Below are the code and all the weights of a small trained network. Each question names an input and a class and asks about switching units off, where a switched-off unit gives its printed mean instead of its output.

import numpy as np


def w(rows, s, z=0):
    codes = np.array(rows[::2]) - 128.0
    scale = np.full(codes.shape[1], s)
    scale[-1] = z or s
    return codes * scale


def norm(h):
    return h / np.sqrt((h * h).mean(-1, keepdims=True) + 1e-5)


def f(y):
    return np.maximum(y, 0)


def log_softmax(a):
    a = a - a.max(-1, keepdims=True)
    return a - np.log(np.exp(a).sum(-1, keepdims=True))


def net(x, mask):
    res = np.array(x, float).reshape(1, 2) / 4 @ E
    u = 0
    for l in range(4):
        y = f(norm(res) @ A[l][:, :-1].T + A[l][:, -1])
        res = res + np.where(mask[u : u + 5], y, B[l][:, -1]) @ B[l][:, :-1]
        u += 5
    return log_softmax(norm(res)[-1] @ U[:, :-1].T + U[:, -1])


A, B = {}, {}
E = w([
[73,134,162,255],'x0',
[30,114,145,96],'x1',
],0.0073)
A[0] = w([
[114,129,248,89,131],'0.n0',
[155,169,135,148,254],'0.n1',
[36,69,50,23,52],'0.n2',
[104,117,164,91,27],'0.n3',
[81,63,209,121,87],'0.n4',
],0.012,0.003)
B[0] = w([
[53,2,83,157,164],'0.n0',
[92,113,235,111,219],'0.n1',
[198,93,93,79,255],'0.n2',
[137,139,63,113,149],'0.n3',
[149,238,88,177,182],'0.n4',
],0.0093,0.006)
A[1] = w([
[194,122,186,62,23],'1.n0',
[98,55,152,254,37],'1.n1',
[93,110,187,55,142],'1.n2',
[37,124,100,211,85],'1.n3',
[155,146,183,163,254],'1.n4',
],0.009,0.0014)
B[1] = w([
[90,214,91,163,254],'1.n0',
[131,82,138,119,253],'1.n1',
[131,147,122,166,184],'1.n2',
[89,158,9,104,224],'1.n3',
[143,79,133,64,235],'1.n4',
],0.014,0.0052)
A[2] = w([
[217,127,74,160,173],'2.n0',
[97,118,88,133,159],'2.n1',
[145,249,141,156,152],'2.n2',
[140,117,140,154,4],'2.n3',
[106,30,171,122,210],'2.n4',
],0.013,0.0021)
B[2] = w([
[57,95,182,91,228],'2.n0',
[250,154,107,146,207],'2.n1',
[72,181,193,89,255],'2.n2',
[112,145,135,129,130],'2.n3',
[210,178,199,177,230],'2.n4',
],0.011,0.006)
A[3] = w([
[88,253,144,87,23],'3.n0',
[107,90,84,81,2],'3.n1',
[168,207,104,142,246],'3.n2',
[231,145,101,128,76],'3.n3',
[146,185,111,74,110],'3.n4',
],0.012,0.0027)
B[3] = w([
[35,126,123,188,254],'3.n0',
[101,109,129,170,178],'3.n1',
[168,216,142,135,230],'3.n2',
[131,68,254,128,206],'3.n3',
[115,77,154,218,218],'3.n4',
],0.0099,0.0068)
U = w([
[10,195,196,133,207],'0',
[159,6,117,61,231],'1',
[201,111,245,141,222],'2',
[136,163,3,171,195],'3',
[114,113,131,107,15],'4',
[114,151,125,65,3],'5',
[106,130,130,94,15],'6',
],0.019,0.0066)

Each question gives the input, the list of numbers given to net, and the class t.
The units are the neurons (one row each of A and B). Each row of codes is followed by its name. A weight is (code - 128) times the scale printed after its matrix; where a second scale follows, it is the last column's (A, B and U).
mask holds one flag per neuron, layer by layer. A switched-off neuron (its flag False) gives its mean, the last column of its row in B, instead of its output. The means were averaged over made-up inputs and are rounded, as every weight is.
A unit's drop is (log p(t) with every unit on - log p(t) with that unit switched off) / (log p(t) with every unit on - log p(t) with every unit switched off).
The circuit of an input: a set's keep is (log p(t) with only the set's units on - log p(t) with every unit switched off) / (log p(t) with every unit on - log p(t) with every unit switched off). Starting from the 12 units with the biggest drops (on a tie, the unit counted first), units are removed one at a time, each time the one whose removal leaves the highest keep (on an exact tie, the one counted first), for as long as the keep stays at least 0.8.
circuit, biggest first: the units of the circuit, biggest drop first
top k neurons: the k neurons with the biggest drops, biggest first
top k neurons in layer l: the k neurons of layer l with the biggest drops, biggest first
drop when u is switched off: that unit's drop, to one decimal
input [7,3], class 3: top neuron in layer 1 -> [1.n3]
input [5,0], class 2: top 3 neurons -> [2.n1; 1.n0; 3.n3]
input [-7,1], class 1: top 3 neurons -> [0.n2; 0.n1; 2.n2]
input [1,0], class 2: top 2 neurons -> [0.n2; 1.n0]
input [4,0], class 2: top 3 neurons -> [1.n0; 3.n3; 2.n1]
input [2,3], class 3: top 2 neurons -> [1.n3; 0.n0]
input [-1,8], class 1: top 3 neurons in layer 0 -> [0.n2; 0.n1; 0.n4]
input [-7,3], class 1: top 2 neurons -> [0.n2; 2.n4]
input [7,0], class 2: top 2 neurons -> [2.n1; 1.n0]
input [0,-6], class 0: top 2 neurons -> [1.n0; 0.n0]
input [0,8], class 1: top 4 neurons in layer 0 -> [0.n2; 0.n1; 0.n4; 0.n0]
input [4,2], class 3: drop when 1.n3 is switched off -> 1.1
input [3,2], class 3: drop when 1.n3 is switched off -> 1.0
input [-5,7], class 1: circuit, biggest first -> [0.n2]
input [-2,7], class 1: drop when 0.n2 is switched off -> 0.8
input [-3,2], class 1: drop when 0.n2 is switched off -> 0.3
